Here are made-up objects, facts about them, and rows of numbers that follow some of those facts. Name the object behind each unnamed row.

There are 4 kinds of fact about the objects: β, Π, ζ, Δ.
bestu β testas; bipam β brofi; brekis β duri; brekis β naplo; bripu β gradavik; bripu β flera; brofi β skeduk; broskul β kenas; broskul β skeflem; broskul β gedrik
brugra β gratol; brugra β zunil; brugra β stome; bruklo β kenas; bruklo β testas; bruner β gedrik; buradan β naplo; darim β zudror; darim β gedrik; darim β stasur
darim β rasuska; deflin β naplo; deflin β lufli; diskos β tilos; diskos β lapu; divizun β melo; divizun β vever; divizun β suplasti; divizun β niski; dograr β gedrik
doskel β flesta; doskel β gedrik; drebir β trogri; drebir β grika; drebir β gedrik; drebir β kluga; drefar β gedrik; drofom β gedrik; dure β gedrik; dure β tilos
duri β groras; felom β stasur; felom β datram; fimal β plivil; fimal β lufli; fimal β stasur; fimal β suplasti; fisuk β gedrik; flanas β notir; flatra β sokil
flatra β kegres; flele β gedrik; flera β lufli; flera β vever; flivi β suplasti; floler β skuzil; floler β gedrik; floler β dure; floskik β gedrik; flutir β naplo
fluvo β tamur; fluvo β skeduk; fusuplu β skofim; fusuplu β stasur; fusuplu β seklo; gefli β gedrik; gefli β vever; geskam β bestu; geskam β gedrik; gesta β flanas
gesta β flobre; goludras β testas; grafer β notir; grafer β gedrik; grako β floler; gremitus β niski; gremitus β restul; grenir β stasur; grenir β suplasti; grinor β dure
grinor β lapu; griskom β testas; griskom β zunil; grisos β bestu; gritek β tilos; gritrek β drefar; gritrek β stavo; groras β flele; groras β gedrik; grumo β restul
klafan β zokimol; klodesuk β zokimol; klodesuk β fledrigrak; klodesuk β suplasti; kloladrel β lufli; kloladrel β rotrolek; klomaskis β nabrur; klomaskis β gedrik; klonu β zudror; klonu β zapidel
klonu β vever; kluga β groras; kluga β testas; kosen β skeduk; lapu β notir; lapu β skofim; lapu β skeduk; lero β fisuk; ligris β zunil; lobru β sokil
lotovu β goludras; lotovu β skeduk; lufli β testas; lufli β gedrik; melo β gedrik; momastus β paklo; momastus β dograr; momastus β drefar; momastus β tilos; muto β grika
muto β suplasti; muto β susku; nabrur β rotrolek; nabrur β kegres; niski β trogri; niski β gedrik; nitruli β plivil; nitruli β gedrik; notir β gedrik; notir β rotrolek
notir β skeduk; nutu β gedrik; paklo β gedrik; paklo β vever; paklo β skeduk; paskisti β testas; paskisti β zudror; paskisti β gedrik; pigrur β flele; plerak β kegres
plivil β gedrik; plivil β suplasti; rasuska β gedrik; restul β grika; restul β gedrik; restul β stimuk; rotrolek β gedrik; sebel β stestar; sebel β skeduk; seklo β paklo
seklo β rotrolek; sitri β zudror; skadi β lufli; skadi β fisuk; skeflem β grenir; skoplu β rasuska; skoplu β vever; skuzil β stasur; skuzil β sitri; sokil β testas
sokil β gedrik; stasur β tilos; stasur β skeduk; stavo β lobru; stavo β sokil; stavo β flobe; stestar β vever; stimuk β paskisti; stisi β nitruli; stisi β gedrik
stome β flesta; supem β susku; suplasti β stasur; susku β paklo; tamur β griskom; tamur β suplasti; tebro β drefar; testas β gedrik; tiflin β flesta; tiflin β lufli
tiflin β grenul; tiflin β zapidel; tiflin β rasuska; tilos β gedrik; togavar β skofim; togavar β doskel; togavar β rasuska; tralas β zapidel; tristus β gedrik; trogri β notir
trogri β gedrik; tronas β griskom; tronas β gedrik; tronas β tilos; vasken β lobru; vasken β nitruli; vasken β vever; vever β lufli; vever β testas; vever β skeduk
viskos β stasur; zagi β fledrigrak; zatrukem β togavar; zatrukem β lufli; zatrukem β zudror; zatrukem β vever; zimu β gedrik; zotrom β lufli; zotrom β gedrik; zudror β gedrik
zudror β tilos; zunil β gedrik; bestu Π a; bipam Π a; bipe Π c; bregren Π b; brekis Π c; bripu Π a; brofi Π b; broskul Π b
brugra Π c; bruklo Π b; bruner Π b; buradan Π a; darim Π a; datram Π a; deflin Π a; diskos Π c; divizun Π b; dograr Π a
doskel Π b; drebir Π c; drefar Π a; dretras Π c; drofom Π a; droskasu Π a; druflar Π b; dure Π a; duri Π c; felom Π b
fimal Π b; fisuk Π a; flanas Π a; flatra Π a; fledrigrak Π b; fleklok Π b; flele Π a; flera Π a; flesta Π a; flistu Π b
flivi Π a; flobe Π a; flobre Π b; floler Π a; floskik Π c; flutir Π b; fluvo Π a; fudiluk Π c; fusuplu Π c; galir Π a
gedrik Π a; gefli Π a; geskam Π a; gesta Π a; goludras Π c; gotrar Π a; gradavik Π c; grafer Π c; grako Π b; gralus Π c
gratol Π b; gremitus Π c; grenir Π b; grenul Π b; grika Π c; grimiros Π a; grinor Π a; griskom Π c; grisos Π c; gritek Π c
gritrek Π b; groras Π a; grumo Π a; guplo Π a; kegres Π c; kenas Π a; kigrel Π b; klafan Π c; klides Π b; klodesuk Π a
kloladrel Π a; klomaskis Π a; klonu Π a; kluga Π c; kosen Π b; lapu Π a; lero Π a; ligris Π a; lobru Π b; lotovu Π a
lufli Π b; melo Π b; midir Π c; momastus Π a; muto Π a; nabrur Π b; nafli Π b; naplo Π b; nilil Π b; niski Π a
nistefu Π a; nitruli Π a; notir Π a; nutu Π c; paklo Π a; paskisti Π a; peklir Π b; pigrur Π a; platak Π a; plerak Π c
plivil Π b; rasuska Π b; restul Π c; ritrim Π a; rotrolek Π c; rume Π b; sebel Π a; seflu Π a; seklo Π b; sitri Π c
skadi Π a; skeduk Π b; skeflem Π a; skofim Π c; skoplu Π a; skotus Π b; skuzil Π c; sokil Π a; stasur Π b; stavo Π c
stestar Π a; stimuk Π c; stisi Π a; stodi Π b; stome Π a; supem Π b; suplasti Π b; susku Π c; talil Π c; tamur Π a
tebro Π a; testas Π b; tiflin Π a; tilos Π c; togavar Π a; tralas Π b; tregek Π b; tristus Π c; trogri Π a; tronas Π c
trupapo Π c; vafu Π c; vasken Π c; vever Π a; viskos Π a; vubros Π a; zagi Π a; zapidel Π a; zatrukem Π c; zimu Π b
zokimol Π b; zotrom Π c; zudror Π a; zunil Π b; bestu ζ druflar; bripu ζ rume; bripu ζ skeflem; bripu ζ floskik; bripu ζ datram; broskul ζ bipe
bruner ζ doskel; bruner ζ gradavik; bruner ζ grako; darim ζ doskel; darim ζ buradan; darim ζ deflin; dograr ζ nafli; drofom ζ doskel; drofom ζ pigrur; drofom ζ stestar
fisuk ζ tregek; fisuk ζ fluvo; fisuk ζ felom; fisuk ζ geskam; flele ζ kegres; flesta ζ supem; flesta ζ rasuska; flesta ζ vever; flesta ζ datram; flistu ζ plerak
flistu ζ stestar; floler ζ flutir; floler ζ deflin; floler ζ brofi; fudiluk ζ kluga; fudiluk ζ restul; galir ζ fusuplu; galir ζ zapidel; gesta ζ drefar; gesta ζ rotrolek
gotrar ζ drefar; gotrar ζ flivi; gratol ζ tralas; gratol ζ melo; gratol ζ platak; gremitus ζ dretras; gremitus ζ ritrim; grenul ζ tregek; grenul ζ duri; grenul ζ zimu
grenul ζ viskos; grenul ζ brofi; grenul ζ niski; grika ζ muto; grika ζ kosen; grika ζ rasuska; grimiros ζ gedrik; grimiros ζ lero; grisos ζ deflin; gritek ζ duri
gritek ζ doskel; gritek ζ drebir; guplo ζ supem; guplo ζ nabrur; guplo ζ klodesuk; kenas ζ kigrel; kenas ζ notir; kenas ζ vafu; kenas ζ nilil; klafan ζ dure
klafan ζ pigrur; klafan ζ tamur; klides ζ sokil; kloladrel ζ kigrel; kloladrel ζ drefar; kloladrel ζ lapu; klomaskis ζ trogri; klomaskis ζ nutu; klomaskis ζ flobe; lotovu ζ gedrik
lotovu ζ drebir; naplo ζ tamur; naplo ζ flera; nistefu ζ droskasu; nistefu ζ rume; nistefu ζ druflar; nitruli ζ bipam; nitruli ζ grumo; paklo ζ skeflem; paklo ζ vafu
paklo ζ gedrik; paskisti ζ kigrel; paskisti ζ fleklok; paskisti ζ fimal; peklir ζ zunil; peklir ζ klodesuk; peklir ζ kluga; plivil ζ duri; plivil ζ drefar; plivil ζ brofi
plivil ζ kegres; sebel ζ grinor; sebel ζ klonu; sebel ζ ritrim; sebel ζ vafu; sebel ζ gradavik; seflu ζ flatra; seflu ζ flera; sitri ζ skeflem; sitri ζ flera
skoplu ζ togavar; skoplu ζ restul; skuzil ζ gedrik; skuzil ζ dure; stodi ζ supem; stodi ζ muto; stodi ζ ritrim; stodi ζ flivi; stome ζ skotus; suplasti ζ brekis
suplasti ζ gedrik; talil ζ tralas; talil ζ flobe; talil ζ zunil; tebro ζ midir; tebro ζ droskasu; tebro ζ vever; testas ζ stavo; tiflin ζ vever; tilos ζ viskos
tilos ζ platak; tristus ζ divizun; tristus ζ rasuska; trupapo ζ flanas; trupapo ζ kegres; vasken ζ nilil; vubros ζ grenir; vubros ζ rume; vubros ζ zapidel; vubros ζ zunil
vubros ζ susku; zatrukem ζ muto; zatrukem ζ skadi; zatrukem ζ drebir; zokimol ζ midir; zokimol ζ datram; zokimol ζ lapu; zotrom ζ dretras; zotrom ζ droskasu; zotrom ζ drefar
zotrom ζ stisi; zudror ζ kigrel; bipam Δ zunil; bregren Δ grenir; bregren Δ naplo; bripu Δ seflu; bruklo Δ grenir; bruklo Δ seflu; dretras Δ vubros; flatra Δ gratol
flera Δ nilil; flera Δ seflu; flobre Δ lapu; floskik Δ gritrek; flutir Δ gralus; flutir Δ seklo; gedrik Δ zapidel; gedrik Δ nilil; gedrik Δ tilos; gefli Δ tilos
gratol Δ grenir; gratol Δ gralus; gratol Δ pigrur; grenir Δ seflu; grimiros Δ gralus; grimiros Δ zunil; gritrek Δ gratol; gritrek Δ broskul; kenas Δ tamur; lapu Δ skoplu
ligris Δ stavo; nilil Δ gralus; nutu Δ bregren; sebel Δ skofim; sebel Δ diskos; seklo Δ gratol; seklo Δ broskul; skadi Δ grimiros; skadi Δ bruklo; skeflem Δ lufli
stasur Δ pigrur; stasur Δ broskul; stimuk Δ stodi; supem Δ togavar; testas Δ stavo; testas Δ tilos; tilos Δ doskel; vever Δ dure; viskos Δ togavar; viskos Δ zapidel
zapidel Δ flutir; zapidel Δ seflu; zimu Δ floskik; zimu Δ gedrik; zotrom Δ pigrur; zunil Δ pigrur

Some rows with their names:
vafu: [  1  11  -1  -9   1  -1  -2   0  -2  -8   7   4   7  -3   8  -1  -4  -4
 -12   3   0   4  11  14  -3  -3  -1 -11   5  -2]
zokimol: [  7   9  -4  -2  -4   3   3   7   2   0 -10   5  -2  24  -6   4  -6  -4
 -13   1  -5  -4  -9  -1   5  -8   6  13   5   0]
grisos: [  0   2   3  -4  -7  11  -3  -6   9   1  -6  -5  -7   1 -11  -3  -2   4
   3   2   6  -5   3   1  -5   5  -1  -3   6   3]
gratol: [  5  -8   1 -12   5   0   6  -1  11   5  -7  -2 -12  19   0  -2   4  14
   7   4   3  17   3 -10   2 -12  -6   5   0  -1]
niski: [-1 -4  0  3  3 -6 -2 -1 -3  4  2  8  2 -9  2  2 -4 -7  6  1 -2  1 -1 -3
  1  5 -2  2 -4  1]
grenir: [ -5   4  -1  10   2  -8   9  25  -7   3  -3 -11  -1   3   8  -1  10   2
   0  -5   3   9   2 -17   0  -6 -10   8  10  -7]
flatra: [ -1 -10   1  -1   4  -8   2  -4  -1   5   3  -1   4  -8  10   5  12  13
  12  -5   3  10  -1  -3  -8  -2  -9  -5  -7  -3]
vubros: [ -3   3  -9  -7  -8   3  -2 -12   3   8  -5   1   4  11   4  -3  -2  -1
  -4  18  -1  -9   6   9   3  -6   6  -5   1  -5]
tralas: [ -8   2   2  -2   1  -6   3   5  -3  -2   5  -3  -1  -2  -6  -3   3   3
  -1  -5  -3   3   0   0   0  -4   5 -12   2   2]
paklo: [  1  -7   4   2  -2  16 -12  -9   2  -6  -3  -5  -4   9  11   3  -2  -5
   1   1  -2   0  -6  -4  10  10   3  16  -7  -8]
nabrur: [ -7   0   3   0   2  -6   4   5  -3  -4   5  -2  -4  -3  -8  -2   0   0
   0  -4  -3   3   0  -4   2  -2   4 -10   1   2]
drofom: [ -4  -5  -1   3  -7   7  -5 -12   7   8  -7  -3  -6   2  -7   2   1   1
   8   5   2  -6  -5  -5   1   6   4   4  -4   0]
grimiros: [  5  -7   1 -16   2  11  -7 -16   4  -6   1  -7   3  17  30   3   7  12
  -1   3  -2  14   1   9   4  -7  -1   4 -10 -16]
grika: [  6   6   0  -5  -1  11  -3  -4  11   1 -10   9 -11  10  -5   0 -13  -8
  -1   7   2   2  -1  -2  -1   2  -5   9   4   7]
tilos: [ 17  -1   3   6   7  14   6  -1  15  -7 -12  -1 -11   6   7 -15  -9  -3
   5  10   3 -15   8  -7  -1   1  -4  25   2  13]
brofi: [ 0  7  1  6  3 -5  4 10 -8 -2  0  2  1  3 -5  3 -1 -5 -8 -8 -5 -2 -8 -4
  0 -4  3  3  3  1]
skoplu: [ -4  -6  -3   6  -6   8  -6 -10   1   9  -6 -10   0   2  -6  -2   2   3
   6   4   4  -9  -2  -3   4   5   7   2   0  -3]
guplo: [ -2   4  -7  -8  -9   3  -1 -11   5   6  -5   7   4  12   6   0   0   0
  -3  14  -1 -11   4  12   1  -3   6  -2  -4  -4]
grumo: [-4 -3 -1  5  0 -6 -2 -2 -5  4  4  2  4 -9  2  1  1 -4  3 -1 -2 -2  0  0
 -1  4  1 -4 -3  0]

Which object is each row?
No name comes twice in this set of rows, the named rows included.
[ 16 -25  -5   8  -3  11  -4  -5   3   4   4 -15  11  -2 -22   1   4  12
  -2   3   8 -11   1   6  13   9  10   8  -2  -4]	kloladrel
[  6  -1   2   4   5  -6   0  -2  -7   7  -2   5   9   0  11  10   7   4
   2 -15  -1   6 -14   0 -11  -6  -5   3  -4  -3]	bipam
[  4   2   4   8   8   3   5  -3   1  -9   2  -9  -2 -15   7 -23   0   3
   7   1   1 -12  15   1  -6   1   0  -4   4   8]	stavo
[  2  -3   6   0  10  -7   6   5  -3   2   1  -2  -5   5   2   2  10  11
   7 -15   0  16  -7  -9  -6 -10  -6  -1   0   1]	seklo
[  6  -2   7   1   8   1   1  -2   1   0   1  -3  -4  -9   2  -2   3  10
   9 -12   6  12   3  -4 -10  -2 -10  -5   4   3]	floskik
[ 10   3   7  -2  15  -8   5   7  -1  -1  -4  12  -6  12   4  11  -1   1
  -1 -18  -6  19 -18 -10  -6 -11  -7   9  -3   5]	stasur
[ 18 -14   4  -2   3  13  -1 -10   8   3  -3 -10   1   2 -18   3   7  22
   6 -13  14   7  -2   3  -4   0  -3   1   3   0]	zotrom
[  1  -5   0  -6  -1   6   2  -1   9  -2  -3  -1 -10  13 -14  -2  -5   2
  -1   7  -1   2  -1  -3   9  -2   5   1  -1   3]	grenul
[  3   4   8   1  -1  22 -12  -6   2 -15  -2 -12  -6   7   9   3  -3  -1
  -4  -8   2   4  -3   0   4   8   1  10   3 -10]	skuzil
[  7  13   0   3   9  -1  -3   5  -2   0  -3  12  -3  -2   0  -2 -13 -17
  -2   1  -2   7   3  -1   0   1  -8   6  10   4]	skofim
[  8   6  -4 -11  -6   9  -1  -5   7  -2  -3   0   5   8  -6  -2  -4   2
 -11   7   4  -5   9  16   2  -3   3  -4   6  -1]	trupapo
[ -2  -9  -1   2  -9   8  -3 -10   4   5  -3  -7  -1   0  -6   0   4   5
   5   3   4  -7  -4  -2   2   5   6   1  -4  -2]	klomaskis
[-1  4 -2 11  2 -3 -4  1 -9  7 -2  3  4 -6  6  0 -2 -9  2 -3 -2 -5 -3 -3
 -2  1  0  4  2 -2]	tamur

Now the same objects, written a new way:
Some objects and their rows:
supem: [ 13  -1  -2 -14 -12   2   8  13   4 -13 -14   9  -1]
plivil: [-21  14   7  -5  -1  11  -2 -21 -11   3  -8   4   6]
nutu: [-3  4 -8 13 -8 -8  4 -7 19 -7 -9  3  3]
zagi: [ -1  -3 -14  -5  -6  -9  -7  23 -16   3  -7   6   3]
tamur: [-10   3  -8 -16  12  -3   4  14   0   1 -12  19   4]
klafan: [-17   6 -12 -13  -4   3  -7  18 -23   4   4  -8   6]
skuzil: [-18   7  -1  -8   2   7   1  -7 -10  -4  -7   0   6]
fudiluk: [  9  -6  -8  12  -6 -10  -3   7 -18   5  22 -14   8]
kluga: [  9  -2  -2  15  -2  -9   3  -9  17 -13  -6  -2   3]
groras: [  1  -3   3  17   3  -2   0 -10  12   3   2  -2  -7]
skotus: [ 20   1  -1   1  -4 -11 -11  22  -8   9  12   3  -2]
skadi: [-10  -2   3  -7  -5   0   5  14  18  -5  -3   4 -11]
tebro: [-13 -11   8   1  -6   4  12  -5  -6 -12   8 -12   1]
rotrolek: [  8   9  -2  -2  14  16   1 -18  12   1  -1   6   5]
seklo: [ -6   7   0   1  -9   0  -2  -4   1   2 -14   9   2]
dograr: [ -9   4   1  16   1   4  -2 -16   2   2  -7   1   5]
grako: [ -5   3   7 -16  -2  -2   2   2   6   2  -6   8  -4]
tregek: [ 14   4   1  -7  -3 -10 -10  19  -5  15   6   4  -8]
talil: [ 12  -8 -10  15  -9 -10  -5  12 -17   3  22 -15   9]

Rows to name:
No name comes twice in this set of rows, the named rows included.
[-15  -7   0  23 -15 -12   2 -11   2  -7   0  -5   0]	klomaskis
[  3  10  13 -16   2  -3  -1   1  18   2  -5  12 -13]	doskel
[ 10  15  -7   5   1  15  -7 -11  -7   8 -20  16  14]	stasur
[ -5  13  -2 -17 -10 -14  -8  11  -2   4 -19  16  -2]	felom
[ -3  18  -8  16   9  19  -6 -27  -3   8  -3   7  15]	tilos
[-12   2   2 -19  -1 -13   5   4  21  -8  -6  -2 -12]	drebir
[ 3  0  0 -8 11 16  6 -9  6 -4 -9  3  3]	notir
[-28 -10   1 -16   2  -3   2 -11 -18 -14  -1  -1   3]	sebel
[  2  13  -4  -7  13  27  -3 -19 -19  11  -9  13  19]	suplasti
[ 25   4   6  -1   9  13   8 -18  10  -3  -7   8   3]	rasuska
[-38   6   5  -7  -7  -5  -2  -2  -2  -2 -10  -1  -7]	darim
[ 13   4  16  14  10  22  -3 -20  -9  15  26  -6   2]	naplo
[  7  17  10  23   3  21  -4 -30   3  12   3   8   6]	testas
[  4   9   0   5  16  25   5 -24  -7   3  10  -7  15]	grika
[ 16  -2  -1  -9   4  23   4  -8 -32   1   3   0  21]	zokimol

